Below is a small trained network, with its code and all its weights. Each question gives an input and a class and asks what happens when units are switched off, that is, made to give their printed mean instead of their output.

import numpy as np


def w(rows, s, z=0):
    codes = np.array(rows[::2]) - 128.0
    scale = np.full(codes.shape[1], s)
    scale[-1] = z or s
    return codes * scale


def norm(h):
    return h / np.sqrt((h * h).mean(-1, keepdims=True) + 1e-5)


def f(y):
    return np.maximum(y, 0)


def log_softmax(a):
    a = a - a.max(-1, keepdims=True)
    return a - np.log(np.exp(a).sum(-1, keepdims=True))


def net(x, mask):
    res = np.array(x, float).reshape(1, 7) / 4 @ E
    u = 0
    for l in range(2):
        y = f(norm(res) @ A[l][:, :-1].T + A[l][:, -1])
        res = res + np.where(mask[u : u + 9], y, B[l][:, -1]) @ B[l][:, :-1]
        u += 9
    return log_softmax(norm(res)[-1] @ U[:, :-1].T + U[:, -1])


A, B = {}, {}
E = w([
[64,118,46,70,1,163,81],'x0',
[131,177,30,83,211,66,46],'x1',
[170,128,80,134,116,213,112],'x2',
[82,18,129,83,136,126,170],'x3',
[88,116,184,184,214,213,26],'x4',
[102,192,76,12,93,173,179],'x5',
[152,172,207,25,150,70,168],'x6',
],0.007)
A[0] = w([
[131,148,134,129,97,84,222,83],'L0N0',
[163,187,125,111,55,158,104,72],'L0N1',
[199,133,124,166,88,98,174,100],'L0N2',
[95,153,116,84,124,61,147,1],'L0N3',
[139,130,91,233,90,197,89,25],'L0N4',
[135,122,154,173,134,177,58,181],'L0N5',
[51,126,60,171,171,96,2,93],'L0N6',
[184,164,201,94,227,77,118,141],'L0N7',
[177,144,51,102,208,90,82,83],'L0N8',
],0.0081,0.0035)
B[0] = w([
[56,137,173,129,92,84,87,192],'L0N0',
[82,168,57,116,130,125,162,179],'L0N1',
[92,206,125,156,79,89,107,187],'L0N2',
[132,131,143,160,177,125,148,153],'L0N3',
[148,148,164,155,207,103,124,212],'L0N4',
[130,64,133,173,167,106,129,238],'L0N5',
[50,254,107,137,152,134,41,234],'L0N6',
[131,143,125,192,191,87,172,254],'L0N7',
[137,94,97,54,99,193,127,209],'L0N8',
],0.0084,0.0055)
A[1] = w([
[133,152,130,64,81,207,142,29],'L1N0',
[205,80,82,72,165,105,120,55],'L1N1',
[131,156,60,72,159,110,119,120],'L1N2',
[167,108,151,37,137,17,126,82],'L1N3',
[138,93,112,239,136,224,123,91],'L1N4',
[205,148,165,203,168,135,93,52],'L1N5',
[131,105,149,238,88,254,134,31],'L1N6',
[125,85,58,172,31,179,71,109],'L1N7',
[133,154,116,88,77,169,128,3],'L1N8',
],0.0097,0.0037)
B[1] = w([
[165,140,11,10,102,81,123,169],'L1N0',
[178,59,91,120,109,219,189,155],'L1N1',
[169,109,78,68,74,142,161,222],'L1N2',
[162,56,177,211,210,178,129,196],'L1N3',
[161,161,172,144,199,185,169,254],'L1N4',
[127,184,161,123,192,61,234,252],'L1N5',
[226,63,91,116,224,165,253,224],'L1N6',
[160,220,185,99,243,13,113,201],'L1N7',
[172,150,74,104,143,95,131,156],'L1N8',
],0.0076,0.0053)
U = w([
[110,33,198,90,71,134,126,71],'0',
[114,146,90,138,133,194,24,84],'1',
[176,88,115,105,152,167,185,107],'2',
[145,110,171,135,76,159,105,3],'3',
[138,177,72,50,75,94,142,204],'4',
[130,97,187,155,6,77,172,65],'5',
[141,151,182,187,204,82,160,198],'6',
],0.018,0.0061)

Each question gives the input, the list of numbers given to net, and the class t.
The units are the neurons (one row each of A and B). Each row of codes is followed by its name. A weight is (code - 128) times the scale printed after its matrix; where a second scale follows, it is the last column's (A, B and U).
mask holds one flag per neuron, layer by layer. A switched-off neuron (its flag False) gives its mean, the last column of its row in B, instead of its output. The means were averaged over made-up inputs and are rounded, as every weight is.
A unit's drop is (log p(t) with every unit on - log p(t) with that unit switched off) / (log p(t) with every unit on - log p(t) with every unit switched off).
The circuit of an input: a set's keep is (log p(t) with only the set's units on - log p(t) with every unit switched off) / (log p(t) with every unit on - log p(t) with every unit switched off). Starting from the 12 units with the biggest drops (on a tie, the unit counted first), units are removed one at a time, each time the one whose removal leaves the highest keep (on an exact tie, the one counted first), for as long as the keep stays at least 0.8.
units of the circuit, in order: the units of the circuit, biggest drop first
unit that matters most: the unit with the biggest drop
k most important neurons: the k neurons with the biggest drops, biggest first
k most important neurons of layer l: the k neurons of layer l with the biggest drops, biggest first
drop of u: that unit's drop, to one decimal
input [-1,-4,0,-8,5,8,1], class 2: unit that matters most	L0N6
input [-6,-7,-4,8,6,0,-2], class 2: units of the circuit, in order	[L1N6 L0N6]
input [-1,1,1,-2,1,3,4], class 2: 2 most important neurons	[L0N6 L1N2]
input [-5,7,0,-2,-1,-3,-7], class 1: units of the circuit, in order	[L0N6 L0N8]
input [1,-7,-1,-7,-3,2,4], class 4: units of the circuit, in order	[L0N7 L1N0]
input [5,3,3,-5,1,-4,4], class 1: 2 most important neurons of layer 0	[L0N6 L0N5]
input [3,-8,-6,3,-2,5,-6], class 4: 2 most important neurons of layer 1	[L1N0 L1N7]
input [1,-6,2,-5,7,8,-1], class 2: 2 most important neurons	[L1N6 L0N7]
input [5,0,-1,-3,4,-2,5], class 1: units of the circuit, in order	[L1N5 L0N4 L1N7]
input [3,1,-4,6,-7,-3,-5], class 5: 4 most important neurons	[L1N4 L1N5 L1N6 L0N6]
input [2,2,-5,-4,3,6,-3], class 4: 2 most important neurons of layer 0	[L0N7 L0N4]
input [6,2,-3,5,-7,-7,2], class 5: 2 most important neurons	[L1N4 L1N6]
input [8,5,2,7,-6,-3,6], class 2: 2 most important neurons	[L1N3 L0N6]
input [8,-2,-3,8,7,-4,-6], class 6: units of the circuit, in order	[L1N7]
input [1,4,1,-8,-7,-4,-8], class 4: 3 most important neurons of layer 1	[L1N3 L1N2 L1N4]
input [-2,7,6,8,2,-7,-5], class 1: 2 most important neurons of layer 1	[L1N6 L1N3]
input [7,0,-6,1,8,0,0], class 1: 2 most important neurons	[L0N6 L1N5]
input [0,-7,3,-3,-6,0,4], class 5: drop of L0N5	-0.1
input [-2,5,-4,7,0,5,-1], class 2: drop of L1N3	0.3
input [7,-7,3,6,6,5,7], class 4: units of the circuit, in order	[L1N0]
input [1,-6,-8,4,-7,-6,6], class 5: drop of L1N7	0.2
